Below are the code and all the weights of a small trained network. Each question names an input and a class and asks about switching units off, where a switched-off unit gives its printed mean instead of its output.

import numpy as np


def w(rows, s, z=0):
    codes = np.array(rows[::2]) - 128.0
    scale = np.full(codes.shape[1], s)
    scale[-1] = z or s
    return codes * scale


def f(y):
    return np.maximum(y, 0)


def log_softmax(a):
    a = a - a.max(-1, keepdims=True)
    return a - np.log(np.exp(a).sum(-1, keepdims=True))


def net(x, mask):
    res = np.array(x, float).reshape(1, 8) / 4 @ E
    y = f(res @ A[0][:, :-1].T + A[0][:, -1])
    res = res + np.where(mask, y, B[0][:, -1]) @ B[0][:, :-1]
    return log_softmax(res[-1] @ U[:, :-1].T + U[:, -1])


A, B = {}, {}
E = w([
[192,32,230],'x0',
[76,198,226],'x1',
[132,127,130],'x2',
[130,128,126],'x3',
[130,131,128],'x4',
[2,33,128],'x5',
[130,124,128],'x6',
[131,130,124],'x7',
],0.0039)
A[0] = w([
[208,180,124,78],'neuron 1',
[219,181,131,73],'neuron 2',
[69,78,125,77],'neuron 3',
[137,120,127,113],'neuron 4',
[82,192,212,91],'neuron 5',
[142,112,149,107],'neuron 6',
[197,46,2,61],'neuron 7',
[165,84,181,82],'neuron 8',
[198,173,124,81],'neuron 9',
[92,178,193,98],'neuron 10',
[77,195,194,121],'neuron 11',
[102,164,176,105],'neuron 12',
[170,76,190,85],'neuron 13',
[112,150,158,113],'neuron 14',
[161,87,178,85],'neuron 15',
[174,94,77,123],'neuron 16',
[64,74,126,74],'neuron 17',
[53,96,98,121],'neuron 18',
[157,76,49,76],'neuron 19',
[118,148,162,163],'neuron 20',
[112,149,157,113],'neuron 21',
[208,179,126,76],'neuron 22',
[75,84,121,77],'neuron 23',
[92,177,193,99],'neuron 24',
[202,179,124,76],'neuron 25',
[76,198,62,78],'neuron 26',
[133,123,135,100],'neuron 27',
[65,75,128,77],'neuron 28',
[177,66,200,81],'neuron 29',
[114,156,97,88],'neuron 30',
[178,79,187,92],'neuron 31',
[120,127,117,254],'neuron 32',
[59,71,111,83],'neuron 33',
[71,81,128,81],'neuron 34',
[55,207,51,75],'neuron 35',
[93,209,65,73],'neuron 36',
[90,94,130,99],'neuron 37',
],0.0075,0.0057)
B[0] = w([
[82,170,160,147],'neuron 1',
[84,178,165,148],'neuron 2',
[97,165,153,140],'neuron 3',
[124,126,129,128],'neuron 4',
[99,131,61,152],'neuron 5',
[127,114,135,132],'neuron 6',
[82,105,18,158],'neuron 7',
[119,83,148,141],'neuron 8',
[92,166,155,143],'neuron 9',
[108,132,78,146],'neuron 10',
[115,123,62,161],'neuron 11',
[114,131,93,141],'neuron 12',
[116,74,149,147],'neuron 13',
[121,130,109,136],'neuron 14',
[118,86,146,140],'neuron 15',
[126,140,81,153],'neuron 16',
[93,168,157,142],'neuron 17',
[128,171,164,161],'neuron 18',
[108,120,65,142],'neuron 19',
[150,130,105,164],'neuron 20',
[121,130,110,135],'neuron 21',
[84,171,160,146],'neuron 22',
[98,165,148,137],'neuron 23',
[107,130,78,146],'neuron 24',
[84,166,154,144],'neuron 25',
[121,50,167,153],'neuron 26',
[115,123,128,128],'neuron 27',
[94,168,159,142],'neuron 28',
[113,64,152,152],'neuron 29',
[120,102,147,132],'neuron 30',
[124,75,151,150],'neuron 31',
[253,173,145,255],'neuron 32',
[95,174,156,147],'neuron 33',
[99,162,156,140],'neuron 34',
[126,32,172,161],'neuron 35',
[105,55,171,151],'neuron 36',
[108,148,146,138],'neuron 37',
],0.047,0.0057)
U = w([
[172,144,142,253],'0',
[57,217,201,50],'1',
[122,13,183,62],'2',
[186,155,129,177],'3',
[191,160,122,141],'4',
[112,132,3,41],'5',
],0.0049,0.0063)

Each question gives the input, the list of numbers given to net, and the class t.
The units are the neurons (one row each of A and B). Each row of codes is followed by its name. A weight is (code - 128) times the scale printed after its matrix; where a second scale follows, it is the last column's (A, B and U).
mask holds one flag per neuron, in row order. A switched-off neuron (its flag False) gives its mean, the last column of its row in B, instead of its output. The means were averaged over made-up inputs and are rounded, as every weight is.
A unit's drop is (log p(t) with every unit on - log p(t) with that unit switched off) / (log p(t) with every unit on - log p(t) with every unit switched off).
The circuit of an input: a set's keep is (log p(t) with only the set's units on - log p(t) with every unit switched off) / (log p(t) with every unit on - log p(t) with every unit switched off). Starting from the 12 units with the biggest drops (on a tie, the unit counted first), units are removed one at a time, each time the one whose removal leaves the highest keep (on an exact tie, the one counted first), for as long as the keep stays at least 0.8.
units of the circuit, in order: the units of the circuit, biggest drop first
unit that matters most: the unit with the biggest drop
k most important neurons: the k neurons with the biggest drops, biggest first
drop when u is switched off: that unit's drop, to one decimal
input [-8,-2,-3,3,1,2,7,4], class 2: units of the circuit, in order	neuron 35; neuron 26
input [7,-8,-1,-2,5,1,5,-1], class 5: units of the circuit, in order	neuron 7
input [-5,-7,-7,-3,-2,-4,0,-5], class 5: 3 most important neurons	neuron 7; neuron 19; neuron 16
input [8,7,7,6,5,6,4,-4], class 2: units of the circuit, in order	neuron 29; neuron 13
input [-3,-6,-7,5,3,6,-5,-4], class 1: units of the circuit, in order	neuron 33; neuron 18; neuron 17
input [8,-7,1,6,-1,-4,-3,3], class 2: 3 most important neurons	neuron 29; neuron 31; neuron 13
input [7,-6,-3,6,-6,-6,-2,0], class 2: units of the circuit, in order	neuron 29; neuron 31
input [5,6,5,-1,-5,-5,-5,6], class 5: units of the circuit, in order	neuron 5; neuron 11; neuron 24
input [-5,8,6,-2,6,-8,-1,-8], class 1: units of the circuit, in order	neuron 2; neuron 1
input [8,7,6,-2,1,3,-1,-1], class 2: units of the circuit, in order	neuron 29; neuron 13
input [8,-1,-6,1,-1,-7,-4,-1], class 2: units of the circuit, in order	neuron 29; neuron 31
input [-7,4,-5,2,-2,0,-2,1], class 2: units of the circuit, in order	neuron 35; neuron 26
input [8,-7,-4,5,1,-6,2,-7], class 2: units of the circuit, in order	neuron 29; neuron 31
input [-2,-7,-1,-6,-1,3,0,7], class 5: 2 most important neurons	neuron 7; neuron 19
input [-7,-3,-2,-1,0,-4,2,-3], class 2: units of the circuit, in order	neuron 35; neuron 36
input [7,6,-5,1,-2,-7,4,6], class 1: unit that matters most	neuron 2
input [5,8,-7,-6,0,-6,5,3], class 5: 2 most important neurons	neuron 5; neuron 11
input [-2,-8,3,0,1,5,0,1], class 5: 2 most important neurons	neuron 7; neuron 19
input [-4,-6,1,2,-3,3,5,-2], class 5: 3 most important neurons	neuron 7; neuron 19; neuron 16
input [1,-7,4,0,2,7,6,-5], class 1: most important neuron	neuron 33
input [8,5,0,3,8,8,4,-3], class 1: drop when neuron 32 is switched off	0.0
input [-3,1,-2,6,5,-7,0,-8], class 1: drop when neuron 22 is switched off	0.1
input [-7,1,3,-5,-3,-2,-2,8], class 2: drop when neuron 36 is switched off	0.2
input [-1,-3,4,-3,1,7,2,-6], class 1: drop when neuron 14 is switched off	0.0
